Below is a small trained network, with its code and all its weights. Each question gives an input and a class and asks what happens when units are switched off, that is, made to give their printed mean instead of their output.

import numpy as np


def w(rows, s, z=0):
    codes = np.array(rows[::2]) - 128.0
    scale = np.full(codes.shape[1], s)
    scale[-1] = z or s
    return codes * scale


def f(y):
    return y / 2 * (1 + np.tanh(0.7978845608 * (y + 0.044715 * y**3)))


def log_softmax(a):
    a = a - a.max(-1, keepdims=True)
    return a - np.log(np.exp(a).sum(-1, keepdims=True))


def net(x, mask):
    res = np.array(x, float).reshape(1, 3) / 4 @ E
    y = f(res @ A[0][:, :-1].T + A[0][:, -1])
    res = res + np.where(mask, y, B[0][:, -1]) @ B[0][:, :-1]
    return log_softmax(res[-1] @ U[:, :-1].T + U[:, -1])


A, B = {}, {}
E = w([
[25,203,89,22,60,193,177,236,146,5,174,16],'x0',
[137,186,107,185,23,98,248,49,207,98,233,232],'x1',
[43,236,3,163,205,26,162,61,47,57,39,150],'x2',
],0.0043)
A[0] = w([
[181,61,222,105,78,185,117,184,201,196,191,109,64],'n0',
[48,170,84,17,51,196,179,217,149,11,188,27,42],'n1',
[193,53,227,106,71,186,110,171,203,165,183,105,38],'n2',
[121,71,161,57,235,143,23,179,37,141,33,47,92],'n3',
[196,61,163,206,152,75,96,54,105,226,101,199,43],'n4',
[35,192,101,3,60,186,179,210,159,34,190,17,116],'n5',
[42,222,22,153,205,26,132,61,60,44,46,159,55],'n6',
[202,60,159,202,166,75,102,62,109,216,115,205,91],'n7',
[67,196,29,151,195,15,186,93,35,65,25,151,87],'n8',
[197,72,146,223,171,106,85,65,99,193,92,210,1],'n9',
[128,96,137,83,211,148,25,189,45,176,23,48,26],'n10',
[153,169,115,168,50,90,228,70,204,106,209,220,52],'n11',
[124,59,158,89,225,138,29,209,30,159,27,25,78],'n12',
[198,60,211,104,64,211,103,177,201,174,179,118,17],'n13',
[180,41,217,75,90,200,112,166,218,184,193,120,91],'n14',
[127,176,113,202,39,98,217,71,215,110,224,201,18],'n15',
],0.0038,0.0035)
B[0] = w([
[155,128,108,158,141,158,141,139,105,130,129,96,182],'n0',
[112,136,164,142,130,90,90,183,92,95,64,154,230],'n1',
[161,131,108,164,134,158,145,164,105,127,129,99,174],'n2',
[104,157,124,98,106,122,157,145,160,157,155,142,194],'n3',
[111,135,155,141,124,100,106,176,87,104,71,149,174],'n4',
[114,116,160,137,143,96,91,130,100,96,87,149,254],'n5',
[166,129,100,168,137,172,156,165,103,128,142,88,210],'n6',
[114,124,161,132,137,100,99,153,104,100,90,153,186],'n7',
[168,122,90,162,142,163,155,146,113,126,145,91,212],'n8',
[114,168,153,147,114,91,110,249,85,107,77,145,158],'n9',
[106,180,129,102,68,121,174,223,157,166,150,146,169],'n10',
[109,165,131,102,88,117,166,196,158,160,145,143,187],'n11',
[113,150,123,106,102,121,156,150,156,152,155,144,196],'n12',
[162,137,107,165,126,158,151,175,100,132,129,99,171],'n13',
[159,118,104,161,142,159,139,123,112,125,137,99,195],'n14',
[101,188,126,100,77,119,173,243,152,169,140,148,180],'n15',
],0.013,0.0052)
U = w([
[109,127,197,137,138,79,67,143,71,83,64,154,78],'0',
[180,122,64,181,149,194,158,126,101,129,151,50,78],'1',
[92,167,130,55,88,111,172,147,224,181,166,153,88],'2',
[121,71,140,87,165,125,79,8,179,113,150,128,254],'3',
],0.011,0.0087)

Each question gives the input, the list of numbers given to net, and the class t.
The units are the neurons (one row each of A and B). Each row of codes is followed by its name. A weight is (code - 128) times the scale printed after its matrix; where a second scale follows, it is the last column's (A, B and U).
mask holds one flag per neuron, in row order. A switched-off neuron (its flag False) gives its mean, the last column of its row in B, instead of its output. The means were averaged over made-up inputs and are rounded, as every weight is.
A unit's drop is (log p(t) with every unit on - log p(t) with that unit switched off) / (log p(t) with every unit on - log p(t) with every unit switched off).
The circuit of an input: a set's keep is (log p(t) with only the set's units on - log p(t) with every unit switched off) / (log p(t) with every unit on - log p(t) with every unit switched off). Starting from the 12 units with the biggest drops (on a tie, the unit counted first), units are removed one at a time, each time the one whose removal leaves the highest keep (on an exact tie, the one counted first), for as long as the keep stays at least 0.8.
circuit, biggest first: the units of the circuit, biggest drop first
top k neurons: the k neurons with the biggest drops, biggest first
drop when u is switched off: that unit's drop, to one decimal
input [-2,-8,-6], class 2: circuit, biggest first => [n10]
input [-3,1,0], class 3: top 2 neurons => [n1, n5]
input [5,1,-1], class 0: top 2 neurons => [n1, n5]
input [5,1,-3], class 0: top 2 neurons => [n1, n5]
input [-3,-3,3], class 3: top 2 neurons => [n1, n15]
input [-2,-8,7], class 2: top 2 neurons => [n10, n3]
input [-3,-8,-7], class 2: top 3 neurons => [n10, n3, n12]
input [2,-5,5], class 1: drop when n6 is switched off => 0.5
input [-2,0,0], class 3: drop when n1 is switched off => 0.1
input [0,-6,-5], class 2: drop when n8 is switched off => 0.2
input [-5,-1,-6], class 1: drop when n0 is switched off => 0.4
